Below is a small trained network, with its code and all its weights. Each question gives an input and a class and asks what happens when units are switched off, that is, made to give their printed mean instead of their output.

import numpy as np


def w(rows, s, z=0):
    codes = np.array(rows[::2]) - 128.0
    scale = np.full(codes.shape[1], s)
    scale[-1] = z or s
    return codes * scale


def f(y):
    return np.maximum(y, 0)


def log_softmax(a):
    a = a - a.max(-1, keepdims=True)
    return a - np.log(np.exp(a).sum(-1, keepdims=True))


def net(x, mask):
    res = np.array(x, float).reshape(1, 3) / 4 @ E
    y = f(res @ A[0][:, :-1].T + A[0][:, -1])
    res = res + np.where(mask, y, B[0][:, -1]) @ B[0][:, :-1]
    return log_softmax(res[-1] @ U[:, :-1].T + U[:, -1])


A, B = {}, {}
E = w([
[90,95,12],'x0',
[1,114,171],'x1',
[99,254,77],'x2',
],0.0086)
A[0] = w([
[111,164,181,100],'neuron 1',
[180,144,185,76],'neuron 2',
[68,115,24,199],'neuron 3',
[120,171,119,88],'neuron 4',
[40,132,52,191],'neuron 5',
[197,11,147,115],'neuron 6',
[80,181,135,73],'neuron 7',
[142,113,178,77],'neuron 8',
[122,69,132,209],'neuron 9',
[118,111,87,77],'neuron 10',
[108,191,104,251],'neuron 11',
[115,68,172,104],'neuron 12',
[217,155,97,99],'neuron 13',
[172,178,193,90],'neuron 14',
[154,144,150,86],'neuron 15',
[127,53,137,195],'neuron 16',
[117,129,88,78],'neuron 17',
[121,47,162,47],'neuron 18',
[140,139,40,99],'neuron 19',
[38,120,149,226],'neuron 20',
[149,191,93,205],'neuron 21',
[21,232,124,123],'neuron 22',
[139,172,113,230],'neuron 23',
[147,92,54,59],'neuron 24',
[124,172,226,88],'neuron 25',
[9,128,183,58],'neuron 26',
[107,208,119,55],'neuron 27',
[83,124,79,246],'neuron 28',
[64,144,56,68],'neuron 29',
[221,110,105,251],'neuron 30',
[154,144,172,47],'neuron 31',
[184,149,135,161],'neuron 32',
[149,181,119,181],'neuron 33',
[148,88,158,180],'neuron 34',
[140,165,202,64],'neuron 35',
[115,77,147,68],'neuron 36',
[122,104,94,77],'neuron 37',
[125,78,81,65],'neuron 38',
[76,96,166,150],'neuron 39',
[105,90,106,61],'neuron 40',
[67,144,146,188],'neuron 41',
[167,91,74,145],'neuron 42',
[111,88,92,75],'neuron 43',
[148,80,141,98],'neuron 44',
[128,193,118,83],'neuron 45',
[162,154,113,137],'neuron 46',
[157,136,200,44],'neuron 47',
],0.015,0.0031)
B[0] = w([
[143,105,97,175],'neuron 1',
[122,98,76,183],'neuron 2',
[133,127,126,228],'neuron 3',
[82,170,136,160],'neuron 4',
[143,134,116,227],'neuron 5',
[91,197,135,231],'neuron 6',
[112,220,138,179],'neuron 7',
[132,163,100,165],'neuron 8',
[107,201,148,185],'neuron 9',
[125,106,111,153],'neuron 10',
[109,144,157,206],'neuron 11',
[123,185,129,185],'neuron 12',
[205,164,164,202],'neuron 13',
[127,101,73,194],'neuron 14',
[127,113,69,151],'neuron 15',
[125,204,130,195],'neuron 16',
[124,133,94,152],'neuron 17',
[91,158,126,187],'neuron 18',
[136,124,120,189],'neuron 19',
[210,128,144,224],'neuron 20',
[121,178,142,199],'neuron 21',
[114,157,140,250],'neuron 22',
[109,163,161,182],'neuron 23',
[118,125,71,175],'neuron 24',
[131,110,60,206],'neuron 25',
[254,109,114,232],'neuron 26',
[77,168,112,188],'neuron 27',
[146,116,132,197],'neuron 28',
[121,128,96,195],'neuron 29',
[185,158,153,222],'neuron 30',
[101,114,98,160],'neuron 31',
[163,108,119,180],'neuron 32',
[129,171,143,181],'neuron 33',
[132,168,139,179],'neuron 34',
[105,120,79,184],'neuron 35',
[101,181,138,164],'neuron 36',
[118,116,111,150],'neuron 37',
[108,130,94,165],'neuron 38',
[150,142,131,192],'neuron 39',
[140,165,100,154],'neuron 40',
[173,153,140,194],'neuron 41',
[147,133,119,180],'neuron 42',
[122,131,87,159],'neuron 43',
[95,180,143,166],'neuron 44',
[92,171,118,176],'neuron 45',
[152,132,156,164],'neuron 46',
[105,149,93,179],'neuron 47',
],0.01,0.011)
U = w([
[226,150,180,129],'0',
[64,192,188,122],'1',
[107,107,1,137],'2',
[157,144,189,251],'3',
[82,88,172,96],'4',
[49,125,172,84],'5',
[122,96,198,92],'6',
[101,51,148,103],'7',
],0.015,0.011)

Each question gives the input, the list of numbers given to net, and the class t.
The units are the neurons (one row each of A and B). Each row of codes is followed by its name. A weight is (code - 128) times the scale printed after its matrix; where a second scale follows, it is the last column's (A, B and U).
mask holds one flag per neuron, in row order. A switched-off neuron (its flag False) gives its mean, the last column of its row in B, instead of its output. The means were averaged over made-up inputs and are rounded, as every weight is.
A unit's drop is (log p(t) with every unit on - log p(t) with that unit switched off) / (log p(t) with every unit on - log p(t) with every unit switched off).
The circuit of an input: a set's keep is (log p(t) with only the set's units on - log p(t) with every unit switched off) / (log p(t) with every unit on - log p(t) with every unit switched off). Starting from the 12 units with the biggest drops (on a tie, the unit counted first), units are removed one at a time, each time the one whose removal leaves the highest keep (on an exact tie, the one counted first), for as long as the keep stays at least 0.8.
circuit, biggest first: the units of the circuit, biggest drop first
top k neurons: the k neurons with the biggest drops, biggest first
drop when u is switched off: that unit's drop, to one decimal
input [-7,5,-3], class 2: circuit, biggest first => [neuron 25; neuron 35]
input [5,-5,0], class 0: circuit, biggest first => [neuron 13]
input [-1,8,-8], class 0: top 3 neurons => [neuron 26; neuron 20; neuron 39]
input [7,7,-7], class 0: top 2 neurons => [neuron 26; neuron 20]
input [2,-7,8], class 1: top 2 neurons => [neuron 26; neuron 27]
input [-3,-2,-4], class 1: top 3 neurons => [neuron 26; neuron 6; neuron 20]
input [-7,7,-6], class 0: top 3 neurons => [neuron 26; neuron 20; neuron 39]
input [8,-8,-6], class 0: top 3 neurons => [neuron 30; neuron 13; neuron 25]
input [0,0,1], class 3: top 2 neurons => [neuron 6; neuron 26]
input [1,-3,2], class 3: top 3 neurons => [neuron 26; neuron 20; neuron 41]
input [5,4,7], class 1: drop when neuron 22 is switched off => 0.1
input [-4,-2,-2], class 2: drop when neuron 35 is switched off => 0.0
input [-1,7,-4], class 0: drop when neuron 26 is switched off => 0.4
input [-6,-4,6], class 1: circuit, biggest first => [neuron 26]
input [5,8,-5], class 0: drop when neuron 26 is switched off => 0.3
